((126, 127, 128, 124, 107, 135), (128, 132, 126, 128, 144, 128))
144
((125, 130, 143, 136, 124), (134, 124, 132, 129, 148), (133, 155, 139, 134, 133))
129
((108, 100, 154, 122), (135, 155, 135, 106), (116, 100, 127, 108))
135
((143, 117, 130, 118, 130), (135, 132, 150, 136, 150))
136
((119, 144, 151, 115, 104, 119), (121, 115, 124, 150, 124, 129))
124
((114, 128, 157, 132, 120), (143, 130, 141, 104, 124))
104
((111, 122, 106, 133, 121, 121), (135, 136, 125, 131, 127, 132))
127
((131, 153, 125, 121, 109, 122), (126, 133, 127, 126, 125, 124))
125
---
[[126, 127, 132, 124, 138, 156, 129], [134, 138, 123, 118, 129, 126, 121], [127, 130, 125, 133, 122, 117, 130]] ⇒ 125
[[108, 108, 133, 156, 132, 119, 126], [129, 127, 132, 134, 122, 129, 128]] ⇒ 132
[107, 118, 106, 141, 121, 132, 142] ⇒ 106
[101, 126, 126, 121, 140, 113, 135] ⇒ 126
[103, 116, 136, 141, 126, 138, 133] ⇒ 136
[151, 134, 127, 107, 107, 124, 130] ⇒ 127
[133, 150, 124, 123, 101, 132, 107] ⇒ 124
---
[120 107 119 150 115 127] -> 119

[[115  99 133 124]
 [115 110 142 110]
 [116 105 115 116]] -> 115

[[124 128 141 128 119 137 127]
 [110 125 148 151 138 132 122]
 [139 121 111 129 129 114 125]] -> 111

[136 134 100 129 146] -> 100

[[153 125 118 123 120 121 132]
 [110 124 129 116 152 134 154]] -> 129

[[140 123 135 150 117]
 [121 106 129 130 126]
 [145 121 125 154 133]] -> 125

[[125 119 126 123 139]
 [129 121 127 135 101]
 [144 131 152 115 134]] -> 152
---
array([119, 113, 114, 123, 103, 104, 139]) >> 123, 139

array([[156, 105, 147, 125, 107, 105, 151],
       [126, 141, 121, 121, 121, 154, 116],
       [135, 109, 109, 105, 120, 119, 144]]) >> 121, 156

array([129, 128, 123, 106, 119, 136, 142]) >> 106, 142

array([120, 111, 125, 151, 139]) >> 125, 151

array([103, 123, 126, 133, 121]) >> 126, 133

array([146, 123, 126, 152, 118]) >> 126, 152

array([[123, 134, 115, 129, 135, 134, 156],
       [117, 127, 129, 113, 135, 119, 146],
       [116, 144, 121, 131, 123, 135, 138]]) >> 113, 156

array([128, 154, 128, 104, 103, 149, 149]) >> 104, 154

array([151, 150, 135, 154, 104]) >> 135, 154

array([150, 131, 107, 109, 135, 126, 133]) >> 109, 150
---
Q:
[[126 107 131 111]
 [117 105 130 138]
 [117 103 128 130]]
A: 105

Q:
[[144 150 142 143 145 138 127]
 [121 116 118 139 121 148 137]
 [155 121 117 114 154 116 114]]
A: 121

Q:
[[116 127 117 122]
 [105 127 136 115]
 [139 123 142 141]]
A: 127

Q:
[[122 120 129 126 129]
 [116 140 144 116 142]
 [132 107 103 128  99]]
A: 144

Q:
[[144 142 146 149]
 [104 135 119 105]
 [144 119 132 149]]
A: 135

Q:
[[129 143 136 134 139 140]
 [135 100 122 127 129 124]
 [133 115 132 133 141 135]]
A: 127
---
[[135 128 126 136 152 136]
 [110 129 134 117 117 122]
 [138 121 134 139 149 132]
 [136 125 152 136 125 127]
 [134 129 124 136 153 137]
 [104 127 120 117 141 127]
 [113 135 113 122 148 135]
 [138 125 121 126 104 121]] 122

[[129 102 102 123 148 127 102 133 147 114 102]
 [103 142 102 151 154 115 141 109 120 110 106]
 [121 150 118 151 118 117 153 135 118 146 151]
 [121 134 154 120 154 115 139 130 127 106 131]
 [127 150 126 154 153 118 119 150 103 105 106]
 [115 138 138 114 123 154 137 118 109 102 129]
 [118 150 126 121 145 120 147 108 127 148 122]
 [127 155 154 120 136 134 145 150 139 154 120]
 [117 146 122 124 107 140 117 130 133 124 153]
 [126 102 148 129 133 106 130 145 111 128 121]] 106

[[112 138 119 117 111 139 126]
 [107 150 107 126 107 138 125]
 [118 142 127 141 116 136 121]
 [115 120 118 116 115 113 114]
 [130 112 138 139 129 109 110]
 [130 117 120 118 133 121 137]] 125

[[103 123 128 118 141 116 120 118 117 119 142 127 138]
 [106 125 129 121 147 125 121 123 118 129 133 137 129]
 [135 131 134 138 116 125 130 123 127 121 127 118 132]
 [119 127 130 126 132 122 127 122 122 122 134 127 132]
 [118 128 133 136 126 134 122 116 118 120 127 110 134]
 [117 121 132 128 130 120 123 123 122 127 137 132 131]] 129

[[130 127 124 127 147 133 146 111 124]
 [150 135 158 126 147 158 131 125 102]
 [148 147 137 110 132 145 117 142 109]
 [140 126 156 135 142 149 132 122 111]
 [112 103 139 155 125 121 137 113 141]
 [138 132 131 123 151 142 143 115 116]
 [146 150 123 105 139 141 125 137 111]
 [120 108 137 148 139 130 147 105 134]] 102
